Below are the code and all the weights of a small trained network. Each question names an input and a class and asks about switching units off, where a switched-off unit gives its printed mean instead of its output.

import numpy as np


def w(rows, s, z=0):
    codes = np.array(rows[::2]) - 128.0
    scale = np.full(codes.shape[1], s)
    scale[-1] = z or s
    return codes * scale


def f(y):
    return y / 2 * (1 + np.tanh(0.7978845608 * (y + 0.044715 * y**3)))


def log_softmax(a):
    a = a - a.max(-1, keepdims=True)
    return a - np.log(np.exp(a).sum(-1, keepdims=True))


def net(x, mask):
    res = np.array(x, float).reshape(1, 7) / 4 @ E
    y = f(res @ A[0][:, :-1].T + A[0][:, -1])
    res = res + np.where(mask, y, B[0][:, -1]) @ B[0][:, :-1]
    return log_softmax(res[-1] @ U[:, :-1].T + U[:, -1])


A, B = {}, {}
E = w([
[145,141,123,107,120,152,127,145],'x0',
[150,147,124,103,156,153,120,125],'x1',
[148,175,228,194,216,61,213,245],'x2',
[159,119,147,98,148,119,93,127],'x3',
[161,124,144,94,110,113,98,154],'x4',
[108,131,115,146,70,109,138,162],'x5',
[253,71,63,137,70,49,240,82],'x6',
],0.0069)
A[0] = w([
[199,129,26,117,117,71,180,116,84],'N0',
[199,111,111,193,132,127,135,119,49],'N1',
[142,154,227,163,174,122,165,212,71],'N2',
[72,153,189,151,144,200,115,147,63],'N3',
[59,149,131,193,175,160,22,201,53],'N4',
[91,99,86,90,73,168,64,60,118],'N5',
[2,184,178,110,133,125,42,160,49],'N6',
[57,75,66,131,155,150,148,71,254],'N7',
[141,156,178,209,214,126,168,238,83],'N8',
],0.0092,0.0044)
B[0] = w([
[208,87,173,176,126,148,206,104,205],'N0',
[120,72,116,140,112,181,228,73,146],'N1',
[88,118,74,75,171,28,134,188,231],'N2',
[188,87,172,140,218,110,62,130,183],'N3',
[199,77,205,173,196,158,183,153,219],'N4',
[29,254,75,87,167,23,159,105,231],'N5',
[151,92,175,186,152,236,166,114,234],'N6',
[141,158,108,141,167,96,98,192,211],'N7',
[109,140,30,14,138,64,101,140,255],'N8',
],0.009,0.0083)
U = w([
[49,186,2,21,109,86,57,195,2],'0',
[219,38,192,190,122,231,181,137,254],'1',
],0.0063,0.00089)

Each question gives the input, the list of numbers given to net, and the class t.
The units are the neurons (one row each of A and B). Each row of codes is followed by its name. A weight is (code - 128) times the scale printed after its matrix; where a second scale follows, it is the last column's (A, B and U).
mask holds one flag per neuron, in row order. A switched-off neuron (its flag False) gives its mean, the last column of its row in B, instead of its output. The means were averaged over made-up inputs and are rounded, as every weight is.
A unit's drop is (log p(t) with every unit on - log p(t) with that unit switched off) / (log p(t) with every unit on - log p(t) with every unit switched off).
The circuit of an input: a set's keep is (log p(t) with only the set's units on - log p(t) with every unit switched off) / (log p(t) with every unit on - log p(t) with every unit switched off). Starting from all 9 units, units are removed one at a time, each time the one whose removal leaves the highest keep (on an exact tie, the one counted first), for as long as the keep stays at least 0.8.
units of the circuit, in order: the units of the circuit, biggest drop first
top k neurons: the k neurons with the biggest drops, biggest first
drop when u is switched off: that unit's drop, to one decimal
input [-3,-1,-6,-3,-1,-1,-8], class 1: units of the circuit, in order : [N6]
input [-1,0,-5,8,8,-4,6], class 1: top 2 neurons : [N0; N8]
input [-1,-3,3,-5,-8,2,-7], class 1: top 2 neurons : [N4; N6]
input [-7,6,2,3,1,-4,-3], class 1: top 2 neurons : [N5; N4]
input [5,-7,-4,8,4,1,-6], class 1: top 3 neurons : [N6; N4; N8]
input [-2,-6,-1,-7,3,1,3], class 1: top 2 neurons : [N8; N5]
input [6,-8,-4,0,-1,1,7], class 1: top 2 neurons : [N0; N8]
input [8,-5,5,-8,-7,-6,-8], class 1: top 2 neurons : [N4; N6]
input [-7,8,6,2,6,4,-7], class 1: top 4 neurons : [N4; N6; N5; N3]
input [1,-8,6,-2,-2,5,4], class 0: drop when N8 is switched off : 0.1
input [-5,-2,4,1,-1,-4,3], class 0: drop when N4 is switched off : 0.2
input [-7,-4,3,-8,0,8,-6], class 1: drop when N6 is switched off : 0.2
